Below is a small trained network, with its code and all its weights. Each question gives an input and a class and asks what happens when units are switched off, that is, made to give their printed mean instead of their output.

import numpy as np


def w(rows, s, z=0):
    codes = np.array(rows[::2]) - 128.0
    scale = np.full(codes.shape[1], s)
    scale[-1] = z or s
    return codes * scale


def norm(h):
    return h / np.sqrt((h * h).mean(-1, keepdims=True) + 1e-5)


def f(y):
    return np.maximum(y, 0)


def log_softmax(a):
    a = a - a.max(-1, keepdims=True)
    return a - np.log(np.exp(a).sum(-1, keepdims=True))


def net(x, mask):
    res = np.array(x, float).reshape(1, 3) / 4 @ E
    u = 0
    for l in range(3):
        y = f(norm(res) @ A[l][:, :-1].T + A[l][:, -1])
        res = res + np.where(mask[u : u + 11], y, B[l][:, -1]) @ B[l][:, :-1]
        u += 11
    return log_softmax(norm(res)[-1] @ U[:, :-1].T + U[:, -1])


A, B = {}, {}
E = w([
[107,83,77,118,136,66,117,65,96,4,105,144],'x0',
[172,156,168,134,40,100,163,143,8,136,124,73],'x1',
[231,67,117,116,82,111,130,169,152,123,132,229],'x2',
],0.0036)
A[0] = w([
[93,114,69,115,161,143,112,143,138,173,71,154,164],'0.n1',
[97,151,235,146,121,195,141,188,115,2,80,173,132],'0.n2',
[113,142,201,127,134,131,119,172,127,54,156,161,132],'0.n3',
[131,153,192,142,103,178,147,117,140,92,115,141,67],'0.n4',
[113,119,66,112,148,117,106,150,50,179,88,98,128],'0.n5',
[227,146,114,129,136,50,136,108,141,117,182,134,94],'0.n6',
[119,136,175,141,133,166,129,155,103,50,106,157,92],'0.n7',
[121,152,141,131,174,41,147,106,135,113,197,80,198],'0.n8',
[123,152,221,143,107,183,149,154,144,89,134,132,106],'0.n9',
[130,100,66,114,110,147,100,148,50,202,61,133,120],'0.n10',
[120,94,81,126,102,125,132,74,140,148,98,112,249],'0.n11',
],0.0051,0.0013)
B[0] = w([
[174,145,210,148,37,155,161,68,176,90,211,91,255],'0.n1',
[165,135,62,129,120,126,130,108,147,206,177,93,173],'0.n2',
[136,123,78,121,116,138,123,141,133,183,153,103,162],'0.n3',
[137,124,135,127,134,113,133,101,171,114,139,127,154],'0.n4',
[121,126,197,144,113,150,139,99,196,95,187,138,214],'0.n5',
[61,100,135,145,59,255,119,90,137,140,64,124,255],'0.n6',
[154,120,85,115,101,118,135,100,159,193,138,99,171],'0.n7',
[127,47,118,120,30,244,105,143,138,135,32,213,249],'0.n8',
[141,82,3,126,76,110,132,45,160,161,171,86,210],'0.n9',
[149,146,198,142,162,130,136,89,214,72,224,151,217],'0.n10',
[149,149,93,129,116,128,132,123,161,234,185,94,221],'0.n11',
],0.0037,0.0023)
A[1] = w([
[109,149,129,121,247,85,105,140,190,89,131,168,58],'1.n1',
[154,124,94,126,145,102,137,103,129,158,142,126,175],'1.n2',
[137,161,132,141,148,93,143,95,144,127,184,81,110],'1.n3',
[141,113,127,135,84,169,130,103,164,136,136,121,207],'1.n4',
[146,173,154,122,191,128,132,214,111,217,115,118,71],'1.n5',
[14,161,141,131,187,132,129,120,69,104,90,53,5],'1.n6',
[135,125,84,120,138,93,114,128,104,158,142,116,106],'1.n7',
[187,173,165,129,97,65,135,148,2,97,122,87,84],'1.n8',
[119,102,54,113,158,44,123,85,60,20,101,120,97],'1.n9',
[161,138,168,116,140,102,122,143,146,98,192,136,87],'1.n10',
[211,97,112,129,135,84,131,180,97,96,90,217,70],'1.n11',
],0.0062,0.0011)
B[1] = w([
[116,117,193,136,145,113,173,149,141,92,180,117,156],'1.n1',
[109,142,155,140,122,122,130,141,116,144,117,137,143],'1.n2',
[142,97,120,110,122,138,128,156,119,133,100,158,162],'1.n3',
[93,133,127,129,150,94,134,145,86,120,108,125,254],'1.n4',
[115,105,57,145,119,57,112,40,111,141,128,127,156],'1.n5',
[141,131,127,109,79,221,94,157,108,140,72,162,180],'1.n6',
[111,132,135,122,138,117,101,127,119,124,130,143,130],'1.n7',
[107,97,164,124,180,115,160,127,195,51,181,128,177],'1.n8',
[153,156,121,146,127,90,141,133,127,254,164,101,174],'1.n9',
[102,116,99,125,128,147,133,104,108,125,97,110,149],'1.n10',
[105,145,140,109,92,216,93,152,100,159,84,138,166],'1.n11',
],0.0081,0.0072)
A[2] = w([
[207,173,39,143,153,39,109,73,144,231,156,79,1],'2.n1',
[180,172,85,77,133,172,40,158,100,186,80,126,52],'2.n2',
[100,160,127,113,231,60,107,206,42,84,75,144,65],'2.n3',
[130,128,134,109,154,152,98,120,141,161,144,141,162],'2.n4',
[145,136,173,131,167,125,154,135,213,46,209,118,92],'2.n5',
[143,150,130,136,254,110,135,131,199,75,139,122,106],'2.n6',
[185,151,180,119,133,103,157,129,118,35,190,59,52],'2.n7',
[211,125,125,100,113,163,111,184,103,101,82,197,50],'2.n8',
[149,192,113,119,151,219,109,126,106,90,91,87,93],'2.n9',
[102,155,136,152,128,124,100,110,123,130,157,98,115],'2.n10',
[181,138,119,98,105,160,120,138,95,152,123,105,109],'2.n11',
],0.0068,0.0012)
B[2] = w([
[100,123,120,28,167,59,74,206,105,249,238,71,253],'2.n1',
[138,118,187,161,112,158,183,112,162,40,139,134,237],'2.n2',
[182,120,120,123,213,115,254,199,106,150,51,142,150],'2.n3',
[151,137,137,99,92,72,118,133,39,54,125,80,174],'2.n4',
[145,156,132,223,95,70,201,51,120,83,154,102,243],'2.n5',
[138,136,138,197,64,120,178,61,131,60,160,116,187],'2.n6',
[109,149,116,223,130,91,165,57,166,66,156,152,202],'2.n7',
[78,155,90,98,92,186,68,113,149,168,70,70,196],'2.n8',
[144,100,77,99,75,123,79,144,163,178,89,161,200],'2.n9',
[218,105,114,114,122,112,116,180,148,108,129,209,160],'2.n10',
[85,125,93,124,212,109,83,115,191,46,104,161,189],'2.n11',
],0.0066,0.0049)
U = w([
[73,104,120,84,45,254,49,135,167,108,37,149,182],'0',
[120,133,152,238,96,73,216,36,149,46,201,123,173],'1',
[104,112,111,50,143,64,74,171,113,243,230,91,193],'2',
[143,105,117,124,210,120,228,186,75,137,35,163,125],'3',
[180,168,142,118,195,134,73,115,117,105,120,153,1],'4',
[190,146,127,137,196,162,76,110,94,115,136,160,30],'5',
],0.0076,0.0034)

Each question gives the input, the list of numbers given to net, and the class t.
The units are the neurons (one row each of A and B). Each row of codes is followed by its name. A weight is (code - 128) times the scale printed after its matrix; where a second scale follows, it is the last column's (A, B and U).
mask holds one flag per neuron, layer by layer. A switched-off neuron (its flag False) gives its mean, the last column of its row in B, instead of its output. The means were averaged over made-up inputs and are rounded, as every weight is.
A unit's drop is (log p(t) with every unit on - log p(t) with that unit switched off) / (log p(t) with every unit on - log p(t) with every unit switched off).
The circuit of an input: a set's keep is (log p(t) with only the set's units on - log p(t) with every unit switched off) / (log p(t) with every unit on - log p(t) with every unit switched off). Starting from the 12 units with the biggest drops (on a tie, the unit counted first), units are removed one at a time, each time the one whose removal leaves the highest keep (on an exact tie, the one counted first), for as long as the keep stays at least 0.8.
circuit, biggest first: the units of the circuit, biggest drop first
most important unit: the unit with the biggest drop
k most important neurons: the k neurons with the biggest drops, biggest first
k most important neurons of layer l: the k neurons of layer l with the biggest drops, biggest first
drop of u: that unit's drop, to one decimal
input [0,6,-7], class 0: most important unit	1.n6
input [-1,-3,-3], class 3: 2 most important neurons of layer 2	[2.n3 2.n1]
input [-2,4,-4], class 0: 2 most important neurons	[0.n1 2.n1]
input [-5,-8,-8], class 0: 2 most important neurons	[1.n6 1.n8]
input [-2,-8,8], class 0: 2 most important neurons	[1.n11 1.n8]
input [-6,-6,-1], class 1: 3 most important neurons	[1.n9 1.n1 0.n11]
input [7,6,-2], class 2: 2 most important neurons	[1.n9 2.n1]
input [-8,-8,-2], class 1: 2 most important neurons of layer 2	[2.n6 2.n5]
input [-3,-8,6], class 1: 3 most important neurons	[1.n1 1.n6 0.n8]
input [1,-1,3], class 3: 2 most important neurons	[1.n4 0.n8]
input [0,0,1], class 3: 3 most important neurons	[1.n4 2.n3 1.n6]
input [-7,-8,4], class 1: 2 most important neurons	[1.n9 1.n1]
input [4,-2,4], class 0: 2 most important neurons	[2.n5 0.n9]
input [8,-3,2], class 2: circuit, biggest first	[1.n9]
input [4,1,3], class 2: 3 most important neurons	[0.n8 1.n6 1.n9]
input [8,-3,-7], class 2: drop of 1.n11	0.5
input [5,-5,-8], class 0: drop of 1.n6	1.9
input [-7,-6,8], class 0: drop of 1.n9	0.2
input [6,1,-1], class 2: drop of 0.n7	0.0
